Below are the code and all the weights of a small trained network. Each question names an input and a class and asks about switching units off, where a switched-off unit gives its printed mean instead of its output.

import numpy as np


def w(rows, s, z=0):
    codes = np.array(rows[::2]) - 128.0
    scale = np.full(codes.shape[1], s)
    scale[-1] = z or s
    return codes * scale


def f(y):
    return y / 2 * (1 + np.tanh(0.7978845608 * (y + 0.044715 * y**3)))


def log_softmax(a):
    a = a - a.max(-1, keepdims=True)
    return a - np.log(np.exp(a).sum(-1, keepdims=True))


def net(x, mask):
    res = np.array(x, float).reshape(1, 7) / 4 @ E
    y = f(res @ A[0][:, :-1].T + A[0][:, -1])
    res = res + np.where(mask, y, B[0][:, -1]) @ B[0][:, :-1]
    return log_softmax(res[-1] @ U[:, :-1].T + U[:, -1])


A, B = {}, {}
E = w([
[146,136,89,20,26,83,136,180,42,130,86],'x0',
[132,116,119,142,128,131,103,148,126,123,128],'x1',
[122,126,125,127,122,131,132,127,138,128,123],'x2',
[133,132,116,140,110,138,117,124,133,130,128],'x3',
[114,228,249,127,114,142,106,200,154,117,126],'x4',
[126,136,109,139,103,148,122,122,135,135,131],'x5',
[145,208,48,220,167,89,210,164,123,187,40],'x6',
],0.016)
A[0] = w([
[136,163,115,175,204,155,145,105,142,136,107,108],'neuron 1',
[124,186,182,127,131,175,125,183,127,123,127,160],'neuron 2',
[129,154,110,142,131,82,98,117,113,117,60,109],'neuron 3',
[165,166,148,146,164,159,131,110,159,133,123,101],'neuron 4',
[150,162,110,140,110,108,157,150,104,135,76,73],'neuron 5',
[120,58,82,131,144,111,133,79,101,152,125,251],'neuron 6',
[171,77,60,117,178,101,131,89,116,123,148,238],'neuron 7',
[151,174,67,110,76,63,187,224,62,167,58,21],'neuron 8',
[147,75,153,10,24,118,106,158,108,122,158,128],'neuron 9',
[126,123,127,91,163,138,96,117,164,114,190,176],'neuron 10',
[134,78,112,89,60,94,104,125,102,92,102,155],'neuron 11',
[136,87,149,144,167,165,129,99,182,135,152,159],'neuron 12',
[91,142,118,183,134,148,128,101,101,133,142,145],'neuron 13',
[101,213,214,131,97,135,102,195,164,127,109,160],'neuron 14',
[140,110,182,141,166,191,99,57,141,133,141,182],'neuron 15',
[124,151,106,230,184,104,171,142,190,156,133,122],'neuron 16',
[95,71,184,155,135,174,110,89,167,103,212,210],'neuron 17',
],0.013,0.011)
B[0] = w([
[118,186,128,162,157,145,111,127,91,141,85,200],'neuron 1',
[113,128,168,171,174,64,99,189,133,148,186,196],'neuron 2',
[131,103,103,131,126,87,133,136,161,149,79,159],'neuron 3',
[146,122,131,188,160,104,90,177,152,138,131,171],'neuron 4',
[132,123,80,121,89,121,119,195,164,128,123,173],'neuron 5',
[135,76,56,79,144,242,165,70,162,97,75,220],'neuron 6',
[182,137,110,108,138,155,197,87,149,123,59,219],'neuron 7',
[202,61,98,68,37,99,147,216,189,99,172,228],'neuron 8',
[31,163,192,155,173,175,107,63,2,103,160,243],'neuron 9',
[182,75,103,107,70,114,103,117,144,111,160,191],'neuron 10',
[111,83,116,123,145,176,143,76,99,131,160,199],'neuron 11',
[171,126,94,104,115,131,158,169,133,142,87,201],'neuron 12',
[143,156,111,135,158,156,117,123,162,137,121,164],'neuron 13',
[86,126,216,153,120,80,79,214,89,139,181,229],'neuron 14',
[150,94,116,104,76,78,157,193,189,139,116,214],'neuron 15',
[124,231,168,184,237,187,167,95,103,148,106,238],'neuron 16',
[146,58,90,38,35,88,165,243,170,121,108,251],'neuron 17',
],0.011,0.029)
U = w([
[147,97,60,65,88,140,151,131,188,109,116,225],'0',
[129,118,130,106,85,58,113,191,180,132,169,210],'1',
[138,178,91,173,171,164,154,72,165,138,75,74],'2',
[106,207,141,185,191,107,108,149,159,154,146,21],'3',
[89,101,100,97,124,162,128,2,97,108,162,167],'4',
[70,179,185,124,115,126,88,112,70,96,166,5],'5',
],0.014,0.0025)

Each question gives the input, the list of numbers given to net, and the class t.
The units are the neurons (one row each of A and B). Each row of codes is followed by its name. A weight is (code - 128) times the scale printed after its matrix; where a second scale follows, it is the last column's (A, B and U).
mask holds one flag per neuron, in row order. A switched-off neuron (its flag False) gives its mean, the last column of its row in B, instead of its output. The means were averaged over made-up inputs and are rounded, as every weight is.
A unit's drop is (log p(t) with every unit on - log p(t) with that unit switched off) / (log p(t) with every unit on - log p(t) with every unit switched off).
The circuit of an input: a set's keep is (log p(t) with only the set's units on - log p(t) with every unit switched off) / (log p(t) with every unit on - log p(t) with every unit switched off). Starting from the 12 units with the biggest drops (on a tie, the unit counted first), units are removed one at a time, each time the one whose removal leaves the highest keep (on an exact tie, the one counted first), for as long as the keep stays at least 0.8.
circuit, biggest first: the units of the circuit, biggest drop first
k most important neurons: the k neurons with the biggest drops, biggest first
drop of u: that unit's drop, to one decimal
input [0,-1,-3,-7,2,4,2], class 3: circuit, biggest first : neuron 17
input [0,-8,-8,-5,3,5,6], class 3: 2 most important neurons : neuron 17; neuron 16
input [0,1,-2,1,0,5,2], class 2: 2 most important neurons : neuron 17; neuron 14
input [-2,8,-6,1,8,-3,1], class 3: 2 most important neurons : neuron 8; neuron 17
input [7,-6,-8,-8,-1,-4,0], class 4: 2 most important neurons : neuron 9; neuron 17
input [-1,-7,3,4,1,7,-7], class 1: 3 most important neurons : neuron 6; neuron 17; neuron 7
input [1,-2,-1,6,-6,6,-7], class 4: 2 most important neurons : neuron 9; neuron 8
input [-3,-2,-6,-3,1,4,-6], class 1: 2 most important neurons : neuron 6; neuron 7
input [0,8,0,6,0,4,2], class 2: 2 most important neurons : neuron 17; neuron 14
input [0,1,-7,0,1,2,4], class 3: 2 most important neurons : neuron 17; neuron 6
input [1,-6,-2,4,7,-1,-6], class 5: 2 most important neurons : neuron 9; neuron 8
input [0,-4,-3,7,-1,4,6], class 2: 2 most important neurons : neuron 17; neuron 16
input [0,0,2,-8,8,7,4], class 3: 2 most important neurons : neuron 17; neuron 15
input [8,8,-8,-6,8,-8,-1], class 5: circuit, biggest first : neuron 9
input [1,-8,-3,1,-5,4,-3], class 4: drop of neuron 8 : 0.2
input [6,-1,-2,-8,4,-8,-3], class 5: drop of neuron 4 : 0.0
input [-1,7,-5,2,-1,4,8], class 2: drop of neuron 16 : 0.8
input [1,8,2,4,-1,-7,-6], class 4: drop of neuron 8 : 0.2
